Each row is followed by one of two labels, saying whether the row has a hidden trait. Each part has a new trait and two new labels.
In the rows, zero is written as 128.
[110 144 117 158 110 126 138  78 110 106 222 150 143 130 126 111 106 148
 136 138 130 133]  Mm
[148 110 117 113 150 120 107 186 116 134  77 141 119  94 102 100 142 112
 127 173 130 100]  JG
[117 141 127 150 104 111 131 106  92 129 255 157 142  48 101  59 100 152
 137 163 100 175]  Mm
[158 135 122  90 133 146 133 201 142 136 119 106 126 107 165 139 128 138
  92 124 142  99]  JG
[113 125 108 165 157 114 118 102 114 108 120 159 125 175  86 114 131 108
 154 202 148  68]  JG
[125 128 162 120 136 139 134 138 161 165  59  38 105 148 131 131 138 126
 129 102 120 139]  JG
[144 152 104 117 136 137 137 184 122 114 166 132 135  69 160 129 116 143
 104 168 160  60]  Mm
[145 111 110 133 155 130 110 179 117 118  79 149 123 109  93 115 137 105
 131 188 143  69]  JG
[106 167 115 162 125 121 142  88 117 107 222 133 134 119 129 112 107 143
 139 172 148  99]  JG
[123 126  93 157 143 116 119 102 105  94 157 172 139 142 115 118 127 117
 143 191 154  81]  Mm
[ 91 134 146 161 115 124 136  43 135 125 144 123 123 201 114 135 128 128
 160  90 121 168]  JG
[129 100 111 144 122 106 111 102  91 110 157 180 145 131  91 111 126 121
 143 147 113 150]  JG
[118 166 124 132 152 143 141 147 153 124 131  97 114 125 159 137 120 132
 118 152 167  51]  JG
[140  94 127 120 140 111 106 164 107 135  89 149 122 112  88 103 141 111
 132 161 106 148]  JG
[108 174 126 142 145 141 147 119 145 127 159 103 115 129 150 137 115 141
 131 168 160  68]  JG
[125 107 154 103  94 137 132  83 151 138  89 107 137 210 140 186 140 127
 124   1  99 206]  JG
[111 133 136 155 159 127 124 103 144 133  65 114 105 184 112 128 144 106
 148 169 145  92]  JG
[142 118 111 130 126 105 113 161  82 131 216 162 137   2  88  45 107 145
 128 206 109 145]  Mm
[149 101 142  99 136 132 120 151 141 149  34 109 115 147 127 147 150 112
 118  94 111 147]  JG
[122 153  92 152 150 125 127 129 116  89 159 151 131 120 125 122 118 124
 133 200 165  29]  Mm
[108 161 115 143 135 141 147  94 150 110 157 114 130 184 160 166 121 132
 131 118 158  82]  JG
[137 139 131 118 100 123 134 146 108 139 223 129 138  25 127 100 103 160
 117 118 103 191]  Mm
[118 131 160 107 121 145 136 126 167 152  60  82 114 184 150 169 145 122
 121  60 119 158]  JG
[116 142 160 128  98 123 137 124 117 167 206 102 123  38 110  62 103 160
 132 109  87 233]  JG
[146 153 103 119 149 142 135 188 136 114 138 121 126  98 163 131 125 132
 110 165 169  33]  JG
[124 160 124 122 127 142 150 152 137 126 187 104 127  81 168 129 109 148
 110 143 146  92]  JG
[149  94 139  89 100 128 126 150 125 139 126 133 139 123 127 136 131 135
 111  64  90 209]  Mm
[142 114 123 114 100 118 121 131 100 130 196 157 148  68 116  98 114 147
 117 108  98 187]  Mm
[124 123 156 115  93 121 131 104 119 152 170 125 131  80 110  89 113 150
 132  88  85 238]  Mm
[162 121  93  99 147 134 114 202 125 109  93 144 137 107 156 153 138 116
 101 151 157  40]  Mm
[159  92  99 102 129 116 104 175 104 103 101 171 144 123 116 135 142 111
 118 144 128 102]  Mm
[109 175 117 154 149 135 144 127 138 121 210 114 119 122 143 120 115 131
 132 190 164  57]  JG
[171 109 135  87 133 130 117 196 131 152  77 116 122  69 124 110 137 126
 108 123 109 150]  JG
[138 159 130 114 117 141 139 139 131 140 193 104 126  55 157 110 105 158
 107 131 125 138]  JG
[137 109 133 123 100 111 120 123  97 131 191 149 142  61 101  86 116 142
 127 116  91 208]  Mm
[110 124 123 166 119 108 119  59 102 113 178 165 141 161  92 100 119 123
 155 158 117 153]  JG

Part 2:
[152 172 146 129 137 122 120 123 133 127 133 119 138 148 129 130  80 100
 107 118 125 107 131 135 107 151 113 148 129 128 158 109 131 112  70 125
 146 147 130 116 130 124 158 113 117 136 250 147 135 132 118 128]  L
[114 177 116 118 123 149 171 116  77 127 129 132 120 154 139 143  41 133
 156 106  92  60 131 135  90 153  97 129 162 148 155 114 131 152 107 132
 132 154 148 133 124 132 124  87 111 113 169 130 131  89 135  92]  L
[139 133 148 131 136 110 137 122 118 113 131 141 131 145 138 134  82 110
 132 125 117 122 145 137 114 153 139 121 146 123 131 127 140 116 113 153
 159 110 143 110 123 131 148 127 131 175 181 125 136 116 131 122]  L
[121 159 130 124 129 181 164 113 105 117 138 136 120 153 112 132  24 113
 149 112 114 110 127 135 124 162 125 124  97 144 147 116 131 115 101 128
 126 120 136 126 119 131 145 114 124  89 197 140 137  91 128 103]  L
[149 189 121 137 127 117 106 203 107 133 141 132 140 146 130 133 181 122
 129 116 126 131 119 134 107 159  92 139 161 134 135 134 124 129 102 128
 136 157 122 134 130 139 132 115 115 106 206 117 122 120 127 130]  A
[154 189 145 135 140 138 139 120 113 116 129 127 138 157 144 135 139 109
 131 109 112  96 144 124  97 161 112 129 183 133 137 107 144 123  86 136
 151 128 139 120 128 144 153 123 115 163 201 138 137  99 132 115]  L
[157   9 132 125 112 143 108 175  68 125 152 133 137 146 120 131 170 150
 104 129 145 161 113 119 149 104 128 163 183 107 124 161 123 114 116 136
 137 143 137 116 134 108  65 130 121 116 255 147 122 169 116 142]  A
[154 118 153 145 135 185 145 136 106 107 150 152 129 170 104 134  61 116
 126 128 116 146 149 121 143 154 150 136 101 114 113 120 145  95  91 135
 150  87 144 101 120 131 142 130 119 166 234 148 138 106 125 130]  L
[155 178 139 140 131 133 121 140 127 132 143 133 133 151 114 133   3 127
 122 138 108 106 136 133 116 159 133 136  96 118 122 112 132 120  89 128
 151 136 134 108 137 121 156 101 117 149 220 145 131 119 117 136]  A
[138 112 146 129 135 181 158 145  90 104 126 155 133 164 120 134 164 114
  99 134 142 177 148 129 131 154 139 127 149 124 136 110 144 113 127 149
 137  97 134 117 106 141 155 126 132 167 164 124 133  87 130 129]  L
[118 192 117 124 105 126 173 115  58 133 134 121 126 154 135 140  21 150
 155 130  97  58 133 137  82 167 108 115 160 134 122 130 131 162 124 125
 139 123 161 121 137 134  96  94 120 129 183 129 135 102 143  97]  A
[110 117 115 112 125 166 161 122  94 130 129 146 115 139 117 137   1 131
 118 130 120 118 127 146 120 137 122 140  88 140 171 111 119 127 122 130
 120 153 134 127 114 114 145  86 124  94 187 128 126 101 122 117]  L
[142 158 133 112 131 143 139  98  90 133 106 131 131 127 122 134 184  90
 114 147 156 135 129 126 106 137  90 130 149 140 151 101 119 149 127 117
 131 120 113 141 127 141 178 105 128  94 147 147 129 118 128 123]  A
[156 188 139 148 129 133 135 129 117 132 141 138 126 152 116 136   1 142
 135 152 101 110 146 131 109 165 146 119 103 113  93 114 138 131 108 134
 158 116 140 103 137 129 159 100 124 164 173 137 133 109 126 131]  A
[173  73 158 107 136 121 102  92 139 111 115 134 150 147 137 121 187  89
  70 153 154 151 143 125 122 102 161 129 167 107 166 104 140 128 100 133
 149 136 117 137 133 121 151 131 137 168 168 132 131 131 108 137]  L
[132 167 136 135 130 147 138 129 121 118 152 130 125 152 110 131  14 113
 161 106 103  98 127 130 126 168 128 131 100 134 127 134 134 107  84 123
 140 117 139 117 133 130 132 128 117 100 226 146 138 115 124 110]  A
[128 177 139 135 129 140 129 150 113 132 124 137 135 149 125 132 100 134
  88 146 137 140 136 135 110 159 126 134 135 116 131 103 130 125 119 138
 139 142 125 113 127 128 173 102 125 139 179 127 127 104 120 135]  A
[168 202 132 139 132 122 129 136 114 134 137 124 140 142 122 133  97 110
 132 146 120 112 137 129 100 151 116 123 129 124 110 120 135 142 101 122
 155 122 130 123 139 142 147 110 124 143 189 137 131 118 132 130]  A
[125 215 129 115 132 113 128 100 143 132 132 111 126 132 118 123   1 103
 144 105 113  84 115 143 108 171 110 131  95 148 161 127 124 121  84 111
 123 148 122 133 135 122 158 119 128  66 208 143 136 123 119 105]  A
[164 221 140 114 139 151 154  67 125 115 113 132 130 145 135 122  98 100
 154 119 105  71 143 131  95 179 107 117 111 147 150 116 134 127  80 105
 132 120 133 146 120 137 149 105 129 117 197 138 140  84 137 108]  L
